Below are the code and all the weights of a small trained network. Each question names an input and a class and asks about switching units off, where a switched-off unit gives its printed mean instead of its output.

import numpy as np


def w(rows, s, z=0):
    codes = np.array(rows[::2]) - 128.0
    scale = np.full(codes.shape[1], s)
    scale[-1] = z or s
    return codes * scale


def norm(h):
    return h / np.sqrt((h * h).mean(-1, keepdims=True) + 1e-5)


def f(y):
    return np.maximum(y, 0)


def log_softmax(a):
    a = a - a.max(-1, keepdims=True)
    return a - np.log(np.exp(a).sum(-1, keepdims=True))


def net(x, mask):
    res = np.array(x, float).reshape(1, 8) / 4 @ E
    u = 0
    for l in range(4):
        y = f(norm(res) @ A[l][:, :-1].T + A[l][:, -1])
        res = res + np.where(mask[u : u + 5], y, B[l][:, -1]) @ B[l][:, :-1]
        u += 5
    return log_softmax(norm(res)[-1] @ U[:, :-1].T + U[:, -1])


A, B = {}, {}
E = w([
[128,114,177,72,178,119,189,109,238,101,151],'x0',
[139,181,122,148,137,130,43,73,166,135,129],'x1',
[113,162,140,133,36,125,194,123,96,93,134],'x2',
[1,84,193,204,213,44,136,127,170,142,84],'x3',
[121,100,210,73,97,192,154,148,148,180,103],'x4',
[180,140,122,197,211,119,80,145,96,131,176],'x5',
[156,93,130,210,170,154,127,107,62,122,74],'x6',
[236,149,175,167,175,141,173,90,98,65,101],'x7',
],0.00066)
A[0] = w([
[214,182,103,114,109,158,110,83,89,71,116,2],'L0N1',
[139,127,144,116,255,163,71,57,184,117,200,152],'L0N2',
[173,86,174,87,94,168,226,75,87,111,135,136],'L0N3',
[150,159,181,192,191,119,123,85,152,103,83,112],'L0N4',
[139,95,72,162,67,161,106,105,29,171,103,136],'L0N5',
],0.0015,0.00094)
B[0] = w([
[197,203,40,143,145,85,236,42,151,91,99,206],'L0N1',
[119,113,218,115,51,128,136,141,115,132,107,250],'L0N2',
[99,122,92,145,197,126,5,141,108,115,115,244],'L0N3',
[87,78,185,147,152,59,159,136,127,151,146,214],'L0N4',
[117,168,135,66,86,92,174,177,199,52,120,254],'L0N5',
],0.0021,0.0011)
A[1] = w([
[60,102,142,162,190,117,184,63,186,155,111,129],'L1N1',
[60,128,120,81,109,99,209,155,193,132,113,43],'L1N2',
[251,48,149,111,161,199,207,152,51,112,102,145],'L1N3',
[100,75,144,240,203,80,86,50,83,165,140,3],'L1N4',
[224,202,95,132,113,106,113,77,88,95,166,88],'L1N5',
],0.0015,0.00055)
B[1] = w([
[212,157,165,122,140,76,173,132,41,78,138,244],'L1N1',
[231,78,169,134,85,106,150,74,125,99,182,236],'L1N2',
[54,251,27,48,217,75,87,181,170,81,126,249],'L1N3',
[116,146,151,203,193,121,124,178,101,124,43,236],'L1N4',
[154,138,108,182,86,163,176,53,126,97,172,254],'L1N5',
],0.0024,0.0011)
A[2] = w([
[84,115,67,87,183,78,95,167,93,106,126,22],'L2N1',
[182,132,89,182,60,119,132,129,83,107,176,134],'L2N2',
[147,140,79,109,44,186,98,105,132,109,158,254],'L2N3',
[145,125,166,107,126,185,47,138,170,253,91,117],'L2N4',
[127,168,131,45,47,238,198,152,139,131,151,124],'L2N5',
],0.0019,0.00025)
B[2] = w([
[101,153,73,107,135,161,57,148,173,119,120,195],'L2N1',
[93,102,126,133,127,144,179,39,106,187,207,216],'L2N2',
[125,91,172,201,139,150,146,84,175,155,106,238],'L2N3',
[251,140,112,133,113,206,59,125,203,230,46,162],'L2N4',
[114,125,135,160,195,68,74,142,95,133,57,249],'L2N5',
],0.0024,0.0016)
A[3] = w([
[81,100,200,128,23,172,156,175,78,149,89,64],'L3N1',
[200,210,93,60,154,207,184,154,156,135,119,125],'L3N2',
[201,116,222,81,179,107,136,110,232,105,199,229],'L3N3',
[106,84,113,237,59,117,142,112,83,203,253,59],'L3N4',
[42,140,80,75,86,163,88,149,183,81,43,254],'L3N5',
],0.0018,0.00058)
B[3] = w([
[242,6,216,76,111,7,235,26,189,103,99,165],'L3N1',
[107,149,60,171,114,154,110,135,176,67,151,189],'L3N2',
[133,42,112,53,21,94,186,104,91,158,105,248],'L3N3',
[51,91,128,113,114,182,55,133,62,150,211,196],'L3N4',
[142,81,174,85,153,118,98,180,74,169,122,208],'L3N5',
],0.0024,0.0018)
U = w([
[68,116,114,182,69,174,111,76,70,172,224,127],'0',
[138,39,217,58,63,56,222,94,149,140,125,155],'1',
[86,197,201,153,121,254,205,195,186,145,166,2],'2',
[170,104,151,108,110,186,49,156,178,225,61,126],'3',
[78,164,61,63,182,165,75,221,134,92,136,124],'4',
[198,223,36,158,117,191,187,52,146,58,150,138],'5',
[100,148,187,239,233,74,140,168,60,94,68,143],'6',
],0.006,0.0067)

Each question gives the input, the list of numbers given to net, and the class t.
The units are the neurons (one row each of A and B). Each row of codes is followed by its name. A weight is (code - 128) times the scale printed after its matrix; where a second scale follows, it is the last column's (A, B and U).
mask holds one flag per neuron, layer by layer. A switched-off neuron (its flag False) gives its mean, the last column of its row in B, instead of its output. The means were averaged over made-up inputs and are rounded, as every weight is.
A unit's drop is (log p(t) with every unit on - log p(t) with that unit switched off) / (log p(t) with every unit on - log p(t) with every unit switched off).
The circuit of an input: a set's keep is (log p(t) with only the set's units on - log p(t) with every unit switched off) / (log p(t) with every unit on - log p(t) with every unit switched off). Starting from the 12 units with the biggest drops (on a tie, the unit counted first), units are removed one at a time, each time the one whose removal leaves the highest keep (on an exact tie, the one counted first), for as long as the keep stays at least 0.8.
circuit, biggest first: the units of the circuit, biggest drop first
unit that matters most: the unit with the biggest drop
k most important neurons: the k neurons with the biggest drops, biggest first
k most important neurons of layer l: the k neurons of layer l with the biggest drops, biggest first
input [1,-5,-2,-8,7,3,5,-4], class 4: circuit, biggest first : L1N3
input [5,6,3,-6,7,-5,-6,-5], class 3: circuit, biggest first : L2N4, L2N5, L0N5
input [-4,-6,2,-1,7,-4,-5,3], class 3: 3 most important neurons : L0N3, L2N5, L1N3
input [5,8,-3,4,4,2,5,-5], class 1: circuit, biggest first : L1N1, L3N3
input [-3,0,-6,-3,-8,-6,0,-1], class 0: 2 most important neurons : L1N3, L2N2
input [-7,4,-1,1,-5,4,2,3], class 0: circuit, biggest first : L2N2, L3N4
input [1,-5,5,4,0,-3,1,3], class 6: circuit, biggest first : L0N3, L3N3
input [-5,-6,6,-5,2,-2,8,-3], class 6: 3 most important neurons of layer 2 : L2N5, L2N3, L2N4
input [-6,-4,6,-1,5,-3,-5,7], class 6: circuit, biggest first : L2N5, L3N3
input [-8,-6,-5,-5,4,7,5,-8], class 4: circuit, biggest first : L0N5, L1N3, L2N1
input [-4,-4,2,-8,6,8,-4,0], class 5: circuit, biggest first : L1N3, L1N5, L0N1
input [3,-8,-1,1,8,1,8,4], class 4: circuit, biggest first : L1N3, L2N1
input [-8,-1,1,0,1,-3,6,-3], class 1: circuit, biggest first : L3N1, L0N5
input [2,1,8,-5,7,2,5,-8], class 3: circuit, biggest first : L0N3, L1N1, L2N4
input [0,2,-4,5,5,5,-2,2], class 1: circuit, biggest first : L3N3
input [-2,0,-4,-2,-4,8,1,-5], class 0: circuit, biggest first : L1N3, L2N2, L3N4
input [-8,5,7,-7,8,-6,1,-6], class 1: 2 most important neurons : L3N1, L0N5
input [-1,4,7,-2,6,-8,7,7], class 6: 2 most important neurons : L3N5, L2N5
input [-7,-6,5,-1,6,-4,7,2], class 4: 2 most important neurons : L1N3, L0N3
input [2,-3,7,1,0,6,-3,-2], class 0: unit that matters most : L3N4
input [-4,2,-7,-5,8,7,-3,6], class 5: 3 most important neurons : L1N5, L0N1, L1N3
input [-5,-3,8,1,-5,-5,-7,7], class 0: 2 most important neurons : L2N2, L3N4
input [-6,-4,-5,-5,2,-3,-3,1], class 4: 2 most important neurons of layer 0 : L0N2, L0N1
input [1,7,8,-1,8,-6,-1,4], class 3: 2 most important neurons of layer 2 : L2N5, L2N4
input [6,-4,-6,-2,8,8,-2,3], class 4: 2 most important neurons : L1N3, L3N2
input [8,-5,0,-7,-1,-5,-5,8], class 5: 3 most important neurons : L3N2, L1N5, L0N1
